Below are the code and all the weights of a small trained network. Each question names an input and a target symbol and asks about switching units off, where a switched-off unit gives its printed mean instead of its output.

import numpy as np


def w(rows, s, z=0):
    codes = np.array(rows[::2]) - 128.0
    scale = np.full(codes.shape[1], s)
    scale[-1] = z or s
    return codes * scale


def norm(h):
    return h / np.sqrt((h * h).mean(-1, keepdims=True) + 1e-5)


def f(y):
    return np.maximum(y, 0)


def softmax(a):
    e = np.exp(a - a.max(-1, keepdims=True))
    return e / e.sum(-1, keepdims=True)


def log_softmax(a):
    a = a - a.max(-1, keepdims=True)
    return a - np.log(np.exp(a).sum(-1, keepdims=True))


def net(x, mask):
    ids = ['αβγεζθλμξπστφψω'.index(c) for c in x.split()]
    T = len(ids)
    res = E[ids] + P[:T]
    r = norm(res)
    for j in range(3):
        rows = slice(2 * j, 2 * j + 2)
        q, k, v = (r @ M[0][rows].T for M in (Q, K, V))
        z = softmax(np.where(np.tri(T) > 0, q @ k.T / 2**0.5, -1e9)) @ v
        o = O[0][rows]
        res = res + np.where(mask[j], z, o[:, -1]) @ o[:, :-1]
    y = f(norm(res) @ A[0][:, :-1].T + A[0][:, -1])
    res = res + np.where(mask[3:11], y, B[0][:, -1]) @ B[0][:, :-1]
    return log_softmax(norm(res)[-1] @ U[:, :-1].T + U[:, -1])


Q, K, V, O, A, B = {}, {}, {}, {}, {}, {}
E = w([
[122,155,67],'α',
[97,127,180],'β',
[100,136,170],'γ',
[115,175,120],'ε',
[102,128,162],'ζ',
[204,242,8],'θ',
[120,155,66],'λ',
[102,125,160],'μ',
[97,158,30],'ξ',
[98,121,154],'π',
[86,111,113],'σ',
[94,100,169],'τ',
[83,106,122],'φ',
[199,117,162],'ψ',
[145,64,33],'ω',
],0.019)
P = w([
[87,254,168],'0',
[78,239,171],'1',
[68,220,168],'2',
[80,199,162],'3',
[88,179,153],'4',
[100,166,142],'5',
[107,148,133],'6',
[116,133,132],'7',
[122,120,129],'8',
[129,109,120],'9',
[138,109,121],'10',
[140,121,126],'11',
],0.0059)
Q[0] = w([
[34,97,39],'head 1',
[29,119,117],'head 1',
[41,127,107],'head 2',
[7,203,141],'head 2',
[70,169,173],'head 3',
[188,125,129],'head 3',
],0.013)
K[0] = w([
[120,99,60],'head 1',
[109,95,148],'head 1',
[108,6,151],'head 2',
[136,74,116],'head 2',
[154,61,84],'head 3',
[98,228,117],'head 3',
],0.02)
V[0] = w([
[234,78,100],'head 1',
[203,140,44],'head 1',
[115,167,72],'head 2',
[2,36,88],'head 2',
[192,80,164],'head 3',
[101,91,9],'head 3',
],0.0083)
O[0] = w([
[69,152,62,3],'head 1',
[175,167,121,59],'head 1',
[56,20,77,144],'head 2',
[29,187,176,233],'head 2',
[141,2,238,54],'head 3',
[152,120,121,141],'head 3',
],0.0085,0.0064)
A[0] = w([
[23,130,76,185],'neuron 1',
[107,177,226,75],'neuron 2',
[93,73,197,146],'neuron 3',
[236,74,105,254],'neuron 4',
[185,177,105,192],'neuron 5',
[54,91,4,126],'neuron 6',
[105,79,89,179],'neuron 7',
[191,171,146,188],'neuron 8',
],0.012,0.0062)
B[0] = w([
[180,122,194,254],'neuron 1',
[189,107,93,226],'neuron 2',
[105,152,3,209],'neuron 3',
[30,96,109,170],'neuron 4',
[138,59,78,184],'neuron 5',
[142,129,200,194],'neuron 6',
[251,87,135,150],'neuron 7',
[40,75,56,166],'neuron 8',
],0.011,0.0087)
U = w([
[47,176,76,73],'α',
[138,102,97,77],'β',
[174,116,84,95],'γ',
[243,163,96,80],'ε',
[172,181,83,96],'ζ',
[144,149,55,77],'θ',
[88,130,185,195],'λ',
[156,137,114,56],'μ',
[151,115,108,119],'ξ',
[147,84,110,81],'π',
[26,154,194,213],'σ',
[143,150,50,25],'τ',
[44,3,130,226],'φ',
[100,83,114,79],'ψ',
[194,19,162,253],'ω',
],0.011,0.0053)

Each question gives the input, a string of symbols that net reads in full, and the target symbol t.
The units are the heads (2 rows each of Q, K, V and O) and the neurons (one row each of A and B). Each row of codes is followed by its name. A weight is (code - 128) times the scale printed after its matrix; where a second scale follows, it is the last column's (O, A, B and U).
mask holds one flag per unit, heads first, then neurons. A switched-off unit (its flag False) gives its mean, the last column of its rows in O or B, instead of its output. The means were averaged over made-up inputs and are rounded, as every weight is.
A unit's drop is (log p(t) with every unit on - log p(t) with that unit switched off) / (log p(t) with every unit on - log p(t) with every unit switched off).
The circuit of an input: a set's keep is (log p(t) with only the set's units on - log p(t) with every unit switched off) / (log p(t) with every unit on - log p(t) with every unit switched off). Starting from all 11 units, units are removed one at a time, each time the one whose removal leaves the highest keep (on an exact tie, the one counted first), for as long as the keep stays at least 0.8.
units of the circuit, in order: the units of the circuit, biggest drop first
k most important neurons: the k neurons with the biggest drops, biggest first
which heads matter: for each layer, one digit per head in row order, 1 if its drop is at least 0.15 and else 0, layers parted by /
drop of u: that unit's drop, to one decimal
input α μ ε β φ α π φ μ, target σ: units of the circuit, in order => (head 2)
input ξ ξ ξ ζ ζ, target ε: which heads matter => 001
input τ φ θ α ζ ψ, target φ: units of the circuit, in order => (neuron 4; head 2)
input γ λ ζ ω α ζ α ω, target ω: 3 most important neurons => (neuron 6; neuron 7; neuron 3)
input α λ φ ζ π θ α θ φ ξ, target σ: 3 most important neurons => (neuron 2; neuron 3; neuron 6)
input ω φ γ θ β β μ α, target ε: units of the circuit, in order => (head 1; neuron 3; neuron 1; neuron 6)
input π β α π μ ζ ζ ε θ ζ φ ζ, target σ: 3 most important neurons => (neuron 5; neuron 7; neuron 8)
input ψ μ ε μ α σ γ σ φ φ τ, target σ: 3 most important neurons => (neuron 5; neuron 8; neuron 4)
input μ π ξ ξ λ, target ε: 2 most important neurons => (neuron 3; neuron 6)
input ψ μ ξ γ φ α, target σ: 3 most important neurons => (neuron 2; neuron 3; neuron 7)
input ε τ τ ξ γ π φ λ π, target σ: 2 most important neurons => (neuron 7; neuron 5)
input ε β π ζ ψ α, target φ: drop of head 3 => 0.1
input ξ ξ λ φ ω, target ω: drop of neuron 6 => 0.6
input ε ζ ψ φ ε σ, target σ: drop of neuron 5 => 0.5
input φ φ π λ α σ ψ ζ ψ, target φ: units of the circuit, in order => (neuron 4)
